Below is a small trained network, with its code and all its weights. Each question gives an input and a class and asks what happens when units are switched off, that is, made to give their printed mean instead of their output.

import numpy as np


def w(rows, s, z=0):
    codes = np.array(rows[::2]) - 128.0
    scale = np.full(codes.shape[1], s)
    scale[-1] = z or s
    return codes * scale


def f(y):
    return y / 2 * (1 + np.tanh(0.7978845608 * (y + 0.044715 * y**3)))


def log_softmax(a):
    a = a - a.max(-1, keepdims=True)
    return a - np.log(np.exp(a).sum(-1, keepdims=True))


def net(x, mask):
    res = np.array(x, float).reshape(1, 3) / 4 @ E
    y = f(res @ A[0][:, :-1].T + A[0][:, -1])
    res = res + np.where(mask, y, B[0][:, -1]) @ B[0][:, :-1]
    return log_softmax(res[-1] @ U[:, :-1].T + U[:, -1])


A, B = {}, {}
E = w([
[68,74,194,126],'x0',
[61,80,187,122],'x1',
[188,70,116,3],'x2',
],0.0078)
A[0] = w([
[81,99,105,181,80],'N0',
[83,131,152,137,104],'N1',
[77,113,171,152,79],'N2',
[189,133,15,75,135],'N3',
[162,78,105,125,149],'N4',
[126,102,181,219,74],'N5',
[119,100,85,138,99],'N6',
[132,149,107,251,244],'N7',
[144,135,83,129,109],'N8',
[113,212,86,118,70],'N9',
[109,99,154,153,104],'N10',
[188,141,158,143,143],'N11',
[90,182,79,229,183],'N12',
[98,124,176,179,137],'N13',
[112,110,75,162,155],'N14',
[132,185,109,232,3],'N15',
[173,100,130,94,170],'N16',
[112,68,116,56,223],'N17',
[154,173,153,172,193],'N18',
[80,119,120,84,97],'N19',
[32,154,129,171,131],'N20',
[120,138,173,123,122],'N21',
[213,79,161,153,157],'N22',
[108,123,168,156,75],'N23',
[144,90,166,38,226],'N24',
[64,157,162,111,116],'N25',
[82,165,61,242,245],'N26',
[75,109,145,79,65],'N27',
[177,134,102,91,94],'N28',
[109,87,107,195,82],'N29',
[100,148,68,169,64],'N30',
[159,89,165,86,119],'N31',
],0.014,0.005)
B[0] = w([
[209,139,74,173,150],'N0',
[158,94,62,151,148],'N1',
[131,122,79,131,163],'N2',
[158,190,112,217,220],'N3',
[123,156,131,169,152],'N4',
[220,174,13,186,169],'N5',
[80,124,113,196,123],'N6',
[43,64,136,123,239],'N7',
[136,142,140,166,144],'N8',
[112,162,159,163,155],'N9',
[210,73,67,137,145],'N10',
[194,134,204,199,141],'N11',
[93,88,217,113,233],'N12',
[198,91,73,128,174],'N13',
[121,116,171,107,145],'N14',
[42,232,197,64,188],'N15',
[106,181,131,185,175],'N16',
[42,147,183,154,215],'N17',
[170,86,158,34,174],'N18',
[122,102,103,111,140],'N19',
[222,114,55,151,192],'N20',
[114,115,64,92,137],'N21',
[93,162,108,108,148],'N22',
[137,127,86,178,143],'N23',
[67,149,165,129,229],'N24',
[253,76,63,131,153],'N25',
[50,55,191,89,252],'N26',
[191,82,87,65,152],'N27',
[200,161,56,209,162],'N28',
[159,138,99,168,145],'N29',
[86,150,135,146,150],'N30',
[107,108,136,124,170],'N31',
],0.0056,0.011)
U = w([
[79,181,233,117,182],'0',
[96,2,169,71,195],'1',
[172,127,75,166,2],'2',
],0.0099,0.0019)

Each question gives the input, the list of numbers given to net, and the class t.
The units are the neurons (one row each of A and B). Each row of codes is followed by its name. A weight is (code - 128) times the scale printed after its matrix; where a second scale follows, it is the last column's (A, B and U).
mask holds one flag per neuron, in row order. A switched-off neuron (its flag False) gives its mean, the last column of its row in B, instead of its output. The means were averaged over made-up inputs and are rounded, as every weight is.
A unit's drop is (log p(t) with every unit on - log p(t) with that unit switched off) / (log p(t) with every unit on - log p(t) with every unit switched off).
The circuit of an input: a set's keep is (log p(t) with only the set's units on - log p(t) with every unit switched off) / (log p(t) with every unit on - log p(t) with every unit switched off). Starting from the 12 units with the biggest drops (on a tie, the unit counted first), units are removed one at a time, each time the one whose removal leaves the highest keep (on an exact tie, the one counted first), for as long as the keep stays at least 0.8.
units of the circuit, in order: the units of the circuit, biggest drop first
most important unit: the unit with the biggest drop
k most important neurons: the k neurons with the biggest drops, biggest first
drop when u is switched off: that unit's drop, to one decimal
input [0,-6,5], class 2: units of the circuit, in order : (N3)
input [-8,4,5], class 0: 2 most important neurons : (N20; N5)
input [6,0,-7], class 1: units of the circuit, in order : (N26; N7)
input [-8,5,-8], class 1: units of the circuit, in order : (N26; N7)
input [3,3,-8], class 2: 3 most important neurons : (N5; N20; N0)
input [2,5,-6], class 2: 2 most important neurons : (N5; N20)
input [-1,-8,8], class 2: 2 most important neurons : (N28; N3)
input [6,2,-8], class 2: 2 most important neurons : (N5; N20)
input [-2,-8,0], class 0: 2 most important neurons : (N20; N5)
input [-5,-1,5], class 2: 2 most important neurons : (N28; N26)
input [0,-5,5], class 2: 2 most important neurons : (N26; N28)
input [-2,7,6], class 0: drop when N16 is switched off : 0.1
input [-5,8,-6], class 1: drop when N26 is switched off : 0.2
input [7,5,0], class 2: most important unit : N26
input [2,-6,-3], class 1: drop when N16 is switched off : 0.2
input [1,-3,-3], class 1: drop when N3 is switched off : 0.2
